Below is a small trained network, with its code and all its weights. Each question gives an input and a class and asks what happens when units are switched off, that is, made to give their printed mean instead of their output.

import numpy as np


def w(rows, s, z=0):
    codes = np.array(rows[::2]) - 128.0
    scale = np.full(codes.shape[1], s)
    scale[-1] = z or s
    return codes * scale


def f(y):
    return y / 2 * (1 + np.tanh(0.7978845608 * (y + 0.044715 * y**3)))


def log_softmax(a):
    a = a - a.max(-1, keepdims=True)
    return a - np.log(np.exp(a).sum(-1, keepdims=True))


def net(x, mask):
    res = np.array(x, float).reshape(1, 6) / 4 @ E
    y = f(res @ A[0][:, :-1].T + A[0][:, -1])
    res = res + np.where(mask, y, B[0][:, -1]) @ B[0][:, :-1]
    return log_softmax(res[-1] @ U[:, :-1].T + U[:, -1])


A, B = {}, {}
E = w([
[80,180,48,179,222,219,109,194,199,141,144,138],'x0',
[201,141,120,99,72,168,93,255,88,102,233,67],'x1',
[96,73,140,75,68,192,230,210,161,145,74,111],'x2',
[213,139,160,167,201,115,185,179,110,30,88,191],'x3',
[229,163,93,35,96,192,50,96,162,146,21,129],'x4',
[142,120,168,121,160,123,136,114,142,131,137,95],'x5',
],0.0073)
A[0] = w([
[24,118,111,153,75,117,130,96,106,236,228,94,156],'n1',
[204,172,142,139,165,139,197,138,96,66,95,176,73],'n2',
[78,173,86,155,226,171,100,170,167,164,122,103,66],'n3',
[156,185,119,177,151,104,47,64,89,114,176,143,138],'n4',
[189,63,191,103,34,43,134,62,89,148,140,156,222],'n5',
[92,135,121,127,225,93,165,36,168,134,67,141,99],'n6',
[135,128,113,185,151,59,230,149,128,80,178,159,138],'n7',
[93,69,152,97,75,187,227,222,182,155,36,106,255],'n8',
[174,127,149,110,161,91,140,193,136,62,109,203,102],'n9',
[139,134,88,110,109,122,104,206,70,66,242,94,57],'n10',
[73,148,122,85,53,141,79,107,151,229,140,87,178],'n11',
[81,75,164,120,110,58,122,116,99,61,162,115,159],'n12',
[203,165,145,108,112,163,105,175,130,103,178,48,171],'n13',
[53,68,168,161,130,137,203,164,155,100,167,93,136],'n14',
[147,97,113,164,151,89,161,177,113,53,123,215,56],'n15',
[130,209,105,155,201,65,66,98,67,126,175,121,182],'n16',
[52,102,98,156,151,65,166,62,163,120,47,173,119],'n17',
[145,104,96,150,190,224,108,132,199,148,173,164,64],'n18',
[255,179,107,51,103,211,84,85,176,117,10,89,30],'n19',
[89,147,70,175,188,145,143,141,219,146,209,118,149],'n20',
],0.0065,0.00091)
B[0] = w([
[183,115,93,121,210,65,80,112,130,84,145,62,216],'n1',
[166,78,131,74,185,108,75,51,187,99,197,82,184],'n2',
[135,154,136,76,97,123,194,106,178,121,108,182,203],'n3',
[134,212,166,118,134,175,156,76,57,140,129,151,193],'n4',
[125,148,73,78,62,102,210,164,176,82,126,198,227],'n5',
[43,79,182,103,90,159,101,119,147,177,108,138,207],'n6',
[115,131,56,152,146,51,91,134,139,139,154,68,200],'n7',
[198,173,187,131,159,187,147,81,16,178,125,123,243],'n8',
[201,87,130,88,138,111,70,95,154,152,171,79,176],'n9',
[56,50,153,145,78,142,66,139,143,200,187,183,201],'n10',
[199,113,99,96,211,141,117,65,159,89,139,89,209],'n11',
[134,150,64,180,110,99,200,177,176,124,88,161,178],'n12',
[68,80,159,128,59,178,70,150,162,169,134,214,192],'n13',
[145,164,118,201,112,107,136,143,86,147,69,119,198],'n14',
[158,135,76,116,158,110,113,100,134,126,146,84,181],'n15',
[138,215,164,168,157,142,141,88,82,171,113,172,199],'n16',
[60,48,176,115,80,168,47,138,127,187,162,116,213],'n17',
[155,139,83,83,96,116,164,110,174,76,142,182,184],'n18',
[47,184,89,255,133,37,126,206,138,127,57,52,254],'n19',
[103,144,118,94,120,99,200,156,148,94,95,132,203],'n20',
],0.0071,0.0089)
U = w([
[75,164,101,235,146,72,121,190,141,128,114,57,227],'0',
[60,50,180,103,92,168,56,139,157,198,157,179,20],'1',
[193,100,98,57,196,111,77,80,169,101,172,42,1],'2',
[119,159,112,54,98,113,240,147,194,77,125,220,80],'3',
[160,196,182,143,155,180,158,96,2,177,133,150,225],'4',
],0.0095,0.00057)

Each question gives the input, the list of numbers given to net, and the class t.
The units are the neurons (one row each of A and B). Each row of codes is followed by its name. A weight is (code - 128) times the scale printed after its matrix; where a second scale follows, it is the last column's (A, B and U).
mask holds one flag per neuron, in row order. A switched-off neuron (its flag False) gives its mean, the last column of its row in B, instead of its output. The means were averaged over made-up inputs and are rounded, as every weight is.
A unit's drop is (log p(t) with every unit on - log p(t) with that unit switched off) / (log p(t) with every unit on - log p(t) with every unit switched off).
The circuit of an input: a set's keep is (log p(t) with only the set's units on - log p(t) with every unit switched off) / (log p(t) with every unit on - log p(t) with every unit switched off). Starting from the 12 units with the biggest drops (on a tie, the unit counted first), units are removed one at a time, each time the one whose removal leaves the highest keep (on an exact tie, the one counted first), for as long as the keep stays at least 0.8.
units of the circuit, in order: the units of the circuit, biggest drop first
unit that matters most: the unit with the biggest drop
top k neurons: the k neurons with the biggest drops, biggest first
drop of u: that unit's drop, to one decimal
input [-4,-8,3,6,6,0], class 1: units of the circuit, in order -> (n17)
input [-2,-8,5,1,-6,-2], class 1: top 3 neurons -> (n17 n19 n6)
input [4,-7,-3,5,-4,-7], class 1: top 2 neurons -> (n17 n6)
input [8,-8,8,1,4,6], class 1: top 3 neurons -> (n17 n6 n5)
input [2,1,2,-3,1,-2], class 2: top 3 neurons -> (n5 n19 n16)
input [-5,-7,8,8,7,-7], class 2: top 2 neurons -> (n2 n9)
input [-2,0,6,-6,6,6], class 0: top 2 neurons -> (n19 n2)
input [-7,-6,-7,4,5,3], class 3: top 3 neurons -> (n5 n8 n10)
input [7,-4,3,6,8,0], class 0: top 2 neurons -> (n19 n5)
input [8,-3,4,-2,4,-1], class 3: top 2 neurons -> (n3 n18)
input [3,-5,0,-7,-5,-4], class 2: top 3 neurons -> (n1 n19 n11)
input [7,-2,4,1,-4,-3], class 3: top 2 neurons -> (n19 n3)
input [5,-1,8,8,3,2], class 2: top 2 neurons -> (n2 n9)
input [-6,-3,-6,-3,7,1], class 0: unit that matters most -> n19
input [6,-7,-6,8,4,2], class 2: top 3 neurons -> (n2 n13 n9)
input [-1,0,0,4,5,1], class 0: top 2 neurons -> (n19 n11)
input [-1,7,-1,7,-6,7], class 1: top 3 neurons -> (n10 n13 n19)
input [8,7,-1,-6,-3,0], class 3: units of the circuit, in order -> (n20 n3)
input [5,8,6,8,-2,5], class 1: drop of n11 -> 0.2
input [-2,0,8,7,3,3], class 4: units of the circuit, in order -> (n8)
input [2,5,-1,7,-3,-1], class 2: drop of n2 -> 0.2
input [5,-7,1,1,8,-6], class 0: drop of n13 -> 0.1
input [-8,6,-2,7,6,8], class 3: drop of n5 -> 2.3
